Below are the code and all the weights of a small trained network. Each question names an input and a class and asks about switching units off, where a switched-off unit gives its printed mean instead of its output.

import numpy as np


def w(rows, s, z=0):
    codes = np.array(rows[::2]) - 128.0
    scale = np.full(codes.shape[1], s)
    scale[-1] = z or s
    return codes * scale


def f(y):
    return np.maximum(y, 0)


def log_softmax(a):
    a = a - a.max(-1, keepdims=True)
    return a - np.log(np.exp(a).sum(-1, keepdims=True))


def net(x, mask):
    res = np.array(x, float).reshape(1, 3) / 4 @ E
    y = f(res @ A[0][:, :-1].T + A[0][:, -1])
    res = res + np.where(mask, y, B[0][:, -1]) @ B[0][:, :-1]
    return log_softmax(res[-1] @ U[:, :-1].T + U[:, -1])


A, B = {}, {}
E = w([
[178,88,44,92,87,129],'x0',
[144,113,193,67,95,11],'x1',
[61,152,117,80,66,152],'x2',
],0.012)
A[0] = w([
[162,82,39,109,91,148,114],'n0',
[38,172,93,93,60,164,3],'n1',
[181,95,102,135,109,134,106],'n2',
[91,153,165,155,143,151,132],'n3',
[199,111,116,192,185,120,38],'n4',
[123,182,65,196,142,244,56],'n5',
[119,159,180,162,172,142,113],'n6',
[62,171,192,168,157,119,115],'n7',
],0.011,0.0026)
B[0] = w([
[89,151,47,45,195,142,200],'n0',
[48,23,238,240,128,189,198],'n1',
[84,110,101,84,193,184,164],'n2',
[106,142,49,58,156,175,176],'n3',
[99,52,222,254,116,155,187],'n4',
[225,207,176,88,13,60,251],'n5',
[87,108,67,82,189,141,182],'n6',
[136,210,30,74,137,154,204],'n7',
],0.0082,0.013)
U = w([
[108,150,15,72,198,167,16],'0',
[203,178,194,82,27,10,138],'1',
[88,69,200,214,151,191,252],'2',
],0.011,0.0022)

Each question gives the input, the list of numbers given to net, and the class t.
The units are the neurons (one row each of A and B). Each row of codes is followed by its name. A weight is (code - 128) times the scale printed after its matrix; where a second scale follows, it is the last column's (A, B and U).
mask holds one flag per neuron, in row order. A switched-off neuron (its flag False) gives its mean, the last column of its row in B, instead of its output. The means were averaged over made-up inputs and are rounded, as every weight is.
A unit's drop is (log p(t) with every unit on - log p(t) with that unit switched off) / (log p(t) with every unit on - log p(t) with every unit switched off).
The circuit of an input: a set's keep is (log p(t) with only the set's units on - log p(t) with every unit switched off) / (log p(t) with every unit on - log p(t) with every unit switched off). Starting from all 8 units, units are removed one at a time, each time the one whose removal leaves the highest keep (on an exact tie, the one counted first), for as long as the keep stays at least 0.8.
units of the circuit, in order: the units of the circuit, biggest drop first
top k neurons: the k neurons with the biggest drops, biggest first
drop when u is switched off: that unit's drop, to one decimal
input [-4,-8,-4], class 1: units of the circuit, in order -> (n5)
input [-1,-3,3], class 1: units of the circuit, in order -> (n5; n0)
input [1,-4,5], class 2: top 2 neurons -> (n1; n7)
input [5,-5,-6], class 2: top 4 neurons -> (n4; n7; n2; n3)
input [-7,-5,6], class 0: top 2 neurons -> (n7; n3)
input [-5,4,3], class 0: top 2 neurons -> (n5; n7)
input [2,7,-8], class 2: top 2 neurons -> (n5; n4)
input [-2,5,-7], class 2: top 2 neurons -> (n5; n4)
input [-5,-3,-5], class 0: top 4 neurons -> (n1; n7; n6; n3)
input [0,-3,2], class 1: top 2 neurons -> (n5; n4)
input [2,4,6], class 2: units of the circuit, in order -> (n5; n1)
input [-6,-5,3], class 0: top 2 neurons -> (n3; n7)
input [-6,-3,-4], class 0: top 2 neurons -> (n7; n1)
input [6,3,1], class 0: units of the circuit, in order -> (n5)
input [4,0,-5], class 2: top 2 neurons -> (n4; n7)
input [-6,-7,-4], class 1: top 2 neurons -> (n5; n0)
input [6,5,-6], class 0: top 4 neurons -> (n5; n1; n2; n0)
input [0,-7,-7], class 1: top 2 neurons -> (n5; n1)
input [3,-7,1], class 1: drop when n5 is switched off -> 1.0
input [-5,4,0], class 0: drop when n3 is switched off -> 0.0
input [3,-1,-8], class 2: drop when n4 is switched off -> 0.8
input [-7,1,5], class 0: units of the circuit, in order -> (n7)
input [-3,3,7], class 2: drop when n5 is switched off -> 0.4
